[[ 6.19 -1.97 -2.43  1.33  0.54 -0.52]
 [ 3.27 -1.44 -0.23  0.02  2.05  3.51]
 [ 3.22 -1.77  0.89  2.47 -0.88 -0.16]
 [ 5.98 -1.97 -2.70  1.18 -0.52  0.28]
 [ 4.44 -1.04 -1.08  0.36  1.22 -1.64]
 [ 3.99 -0.86 -1.34  0.74  1.24 -1.34]
 [ 4.07 -0.53 -1.52  0.75  1.61 -1.28]
 [ 3.21 -1.51 -0.43  0.07  1.75  3.26]
 [ 4.06 -0.52 -1.55  0.73  1.65 -1.28]]
:
[[ 3.27 -1.44 -0.23  0.02  2.05  3.51]
 [ 5.98 -1.97 -2.70  1.18 -0.52  0.28]
 [ 3.99 -0.86 -1.34  0.74  1.24 -1.34]
 [ 3.21 -1.51 -0.43  0.07  1.75  3.26]]

[[-3.60 -4.60 -4.53  5.97 -3.93 -4.63]
 [ 4.74  5.98  5.74 -5.30  5.01  5.59]]
:
[[ 4.74  5.98  5.74 -5.30  5.01  5.59]]

[[ 3.74  6.46  5.33 -5.39  4.57 -4.06 -0.77  2.99  3.54]
 [ 5.89  3.77 -1.50 -0.66  5.45  2.77  2.70 -4.15  3.09]
 [-5.42  1.91  5.74 -1.86  0.15  3.06 -5.33  2.07 -6.10]
 [ 4.03  0.38 -2.40  0.86  1.21 -1.62  5.87  0.24  3.87]
 [-0.22  2.97 -0.48 -3.52  3.87 -1.77  3.97  4.99 -1.74]
 [ 4.92  4.87 -3.81 -5.14 -3.84  1.73 -3.59 -2.93 -3.30]
 [-0.42 -5.56  4.52 -2.35  3.10 -6.04 -0.68  2.14  2.36]
 [-4.51  4.11 -1.15  4.35  1.68 -0.61 -3.32 -1.20 -1.24]]
:
[[ 5.89  3.77 -1.50 -0.66  5.45  2.77  2.70 -4.15  3.09]
 [ 4.03  0.38 -2.40  0.86  1.21 -1.62  5.87  0.24  3.87]
 [ 4.92  4.87 -3.81 -5.14 -3.84  1.73 -3.59 -2.93 -3.30]
 [-4.51  4.11 -1.15  4.35  1.68 -0.61 -3.32 -1.20 -1.24]]

[[ 2.62 -1.26  1.69  1.27  4.02 -3.07  1.60 -2.38]
 [-2.15  0.95 -3.02 -2.30 -1.95  5.79  0.24  2.38]
 [-1.66  1.47  2.31  1.51  3.01 -1.13  0.83 -1.80]]
:
[[-2.15  0.95 -3.02 -2.30 -1.95  5.79  0.24  2.38]]

[[-4.76  2.07 -0.79  3.61 -5.95 -1.16  3.09  1.45 -1.27]
 [ 0.34 -0.28  0.91  2.05 -1.36 -1.98 -0.02 -0.63 -0.33]]
:
[[ 0.34 -0.28  0.91  2.05 -1.36 -1.98 -0.02 -0.63 -0.33]]

[[ 0.84 -2.17 -0.09 -1.27  2.11 -0.04  1.57 -1.49 -0.41 -0.18 -0.82  3.08
   1.75  0.79]
 [ 1.20  0.78  0.10  0.53 -1.87  0.94 -0.01  1.60 -0.12  0.95  2.81 -0.30
  -0.32 -1.44]
 [ 2.45  0.99  0.21 -1.10 -0.42  2.48  0.32  0.52  5.77  3.18 -5.30  0.73
   1.33  0.22]
 [ 1.21 -3.13 -1.29 -0.20  2.41  0.46 -0.41  2.37  0.44  0.22  1.11 -1.89
   0.59 -0.52]
 [ 1.72 -2.10 -0.33  0.28  2.64 -0.81  0.33  3.17 -1.95  2.38 -1.90  0.88
   3.00 -0.28]
 [ 1.81  0.24 -4.23  0.91  3.74  0.41 -1.92  2.55 -2.10 -5.66 -0.61 -1.28
   1.12  0.15]]
:
[[ 1.20  0.78  0.10  0.53 -1.87  0.94 -0.01  1.60 -0.12  0.95  2.81 -0.30
  -0.32 -1.44]
 [ 1.21 -3.13 -1.29 -0.20  2.41  0.46 -0.41  2.37  0.44  0.22  1.11 -1.89
   0.59 -0.52]
 [ 1.81  0.24 -4.23  0.91  3.74  0.41 -1.92  2.55 -2.10 -5.66 -0.61 -1.28
   1.12  0.15]]
